Here is a tiny trained network, its code and every weight. The questions are about switching its units off for an input and a class, where a switched-off unit gives its printed mean instead of its output.

import numpy as np


def w(rows, s, z=0):
    codes = np.array(rows[::2]) - 128.0
    scale = np.full(codes.shape[1], s)
    scale[-1] = z or s
    return codes * scale


def f(y):
    return y / 2 * (1 + np.tanh(0.7978845608 * (y + 0.044715 * y**3)))


def log_softmax(a):
    a = a - a.max(-1, keepdims=True)
    return a - np.log(np.exp(a).sum(-1, keepdims=True))


def net(x, mask):
    res = np.array(x, float).reshape(1, 8) / 4 @ E
    y = f(res @ A[0][:, :-1].T + A[0][:, -1])
    res = res + np.where(mask, y, B[0][:, -1]) @ B[0][:, :-1]
    return log_softmax(res[-1] @ U[:, :-1].T + U[:, -1])


A, B = {}, {}
E = w([
[245,53,145,232,32,74,67],'x0',
[91,58,107,156,213,146,73],'x1',
[154,109,203,35,104,65,48],'x2',
[123,191,128,211,139,163,154],'x3',
[41,119,102,168,81,118,77],'x4',
[126,182,238,181,103,124,128],'x5',
[130,197,106,151,132,145,91],'x6',
[183,115,142,125,136,2,142],'x7',
],0.0069)
A[0] = w([
[105,121,120,180,125,167,145,21],'n1',
[145,161,89,125,104,141,122,53],'n2',
[150,184,130,99,114,85,139,77],'n3',
[217,155,104,80,152,39,97,77],'n4',
[155,133,123,123,140,107,116,77],'n5',
[160,145,172,198,103,86,100,79],'n6',
[174,155,174,190,87,97,100,98],'n7',
[138,114,134,150,84,107,141,57],'n8',
[147,208,133,114,112,204,203,164],'n9',
[163,181,211,196,111,97,72,126],'n10',
[7,132,153,108,199,111,88,110],'n11',
[171,134,187,78,205,211,82,143],'n12',
[63,126,113,167,178,117,114,74],'n13',
[119,191,107,172,139,166,165,3],'n14',
[145,227,84,246,203,177,137,153],'n15',
[59,214,181,70,193,66,176,141],'n16',
[114,103,135,149,147,139,146,109],'n17',
[97,149,137,113,156,124,129,17],'n18',
[84,188,105,56,57,221,49,137],'n19',
[127,65,98,95,97,101,118,2],'n20',
],0.016,0.0038)
B[0] = w([
[174,95,77,117,110,143,140,158],'n1',
[95,163,141,163,134,97,162,134],'n2',
[115,174,154,142,92,129,114,159],'n3',
[185,179,75,48,75,104,61,194],'n4',
[138,129,112,111,116,108,114,134],'n5',
[76,69,149,104,80,144,102,190],'n6',
[68,92,171,124,91,109,114,197],'n7',
[119,92,118,96,105,76,147,150],'n8',
[121,63,94,73,125,201,233,219],'n9',
[88,132,202,131,73,157,159,210],'n10',
[83,148,5,164,169,138,134,214],'n11',
[147,73,212,120,212,134,70,183],'n12',
[122,162,110,155,97,77,129,170],'n13',
[170,125,147,120,93,109,203,183],'n14',
[206,211,146,239,68,114,115,247],'n15',
[116,186,201,50,195,161,153,247],'n16',
[123,120,137,166,119,122,123,140],'n17',
[125,122,121,113,163,108,133,146],'n18',
[82,178,94,107,54,202,37,200],'n19',
[199,158,130,142,131,125,189,160],'n20',
],0.026,0.016)
U = w([
[154,121,116,195,89,121,220,90],'0',
[52,141,79,71,201,170,115,63],'1',
[86,35,204,126,62,56,61,65],'2',
[133,183,43,205,49,106,94,190],'3',
[163,110,207,166,187,171,99,168],'4',
[95,174,107,179,254,72,117,13],'5',
[221,161,142,83,151,32,71,110],'6',
[82,196,180,79,112,170,136,254],'7',
],0.0058,0.0046)

Each question gives the input, the list of numbers given to net, and the class t.
The units are the neurons (one row each of A and B). Each row of codes is followed by its name. A weight is (code - 128) times the scale printed after its matrix; where a second scale follows, it is the last column's (A, B and U).
mask holds one flag per neuron, in row order. A switched-off neuron (its flag False) gives its mean, the last column of its row in B, instead of its output. The means were averaged over made-up inputs and are rounded, as every weight is.
A unit's drop is (log p(t) with every unit on - log p(t) with that unit switched off) / (log p(t) with every unit on - log p(t) with every unit switched off).
The circuit of an input: a set's keep is (log p(t) with only the set's units on - log p(t) with every unit switched off) / (log p(t) with every unit on - log p(t) with every unit switched off). Starting from the 12 units with the biggest drops (on a tie, the unit counted first), units are removed one at a time, each time the one whose removal leaves the highest keep (on an exact tie, the one counted first), for as long as the keep stays at least 0.8.
circuit, biggest first: the units of the circuit, biggest drop first
unit that matters most: the unit with the biggest drop
k most important neurons: the k neurons with the biggest drops, biggest first
drop when u is switched off: that unit's drop, to one decimal
input [0,5,4,0,-5,2,-6,-7], class 4: unit that matters most -> n12
input [-8,4,8,4,-7,4,-2,7], class 1: circuit, biggest first -> n11, n15
input [3,5,-4,-4,-1,-5,-4,-1], class 0: 2 most important neurons -> n16, n4
input [8,-6,3,-3,-5,-7,8,-1], class 2: circuit, biggest first -> n15, n16
input [-5,0,7,-2,7,-3,4,7], class 1: circuit, biggest first -> n11, n15
input [-4,-1,8,-1,4,-1,-2,6], class 6: 3 most important neurons -> n4, n9, n10
input [-3,-6,-2,-6,-7,-3,-8,5], class 6: 2 most important neurons -> n4, n10
input [7,-5,-6,-5,-3,-3,4,-6], class 0: 2 most important neurons -> n4, n11
input [-1,1,-3,1,3,-3,-7,0], class 3: 3 most important neurons -> n16, n9, n12
input [-6,5,-8,7,-2,-2,1,-6], class 3: 3 most important neurons -> n15, n19, n11
input [-3,-5,-4,2,-4,3,-7,-1], class 0: 2 most important neurons -> n19, n9
input [-8,4,5,-8,-6,5,-5,1], class 1: 3 most important neurons -> n11, n15, n16
input [1,7,-3,-8,2,8,-6,0], class 3: 2 most important neurons -> n16, n9
input [-2,2,3,2,-2,-3,2,8], class 6: unit that matters most -> n4
input [-7,6,0,3,-1,4,0,-1], class 5: 2 most important neurons -> n11, n15
input [-8,1,-3,1,4,-8,5,-8], class 3: 2 most important neurons -> n15, n19
input [-5,-6,-2,6,2,-8,5,2], class 0: 4 most important neurons -> n15, n9, n14, n4
input [-7,8,6,0,-7,3,-3,-3], class 1: 2 most important neurons -> n11, n15
input [-5,8,-2,-6,3,-5,7,0], class 1: 2 most important neurons -> n15, n12
input [-3,4,5,5,-6,-6,-2,-4], class 1: unit that matters most -> n15
input [-2,3,-6,-5,-8,-2,-6,0], class 4: drop when n11 is switched off -> 0.3
input [-4,2,8,7,1,0,3,2], class 1: drop when n15 is switched off -> 0.4
input [0,-7,-3,6,6,-2,-1,0], class 0: drop when n17 is switched off -> 0.0
input [-7,-4,-5,-8,6,-4,1,4], class 1: drop when n11 is switched off -> 0.1
input [-8,0,-5,-7,8,8,4,2], class 1: 2 most important neurons -> n11, n16
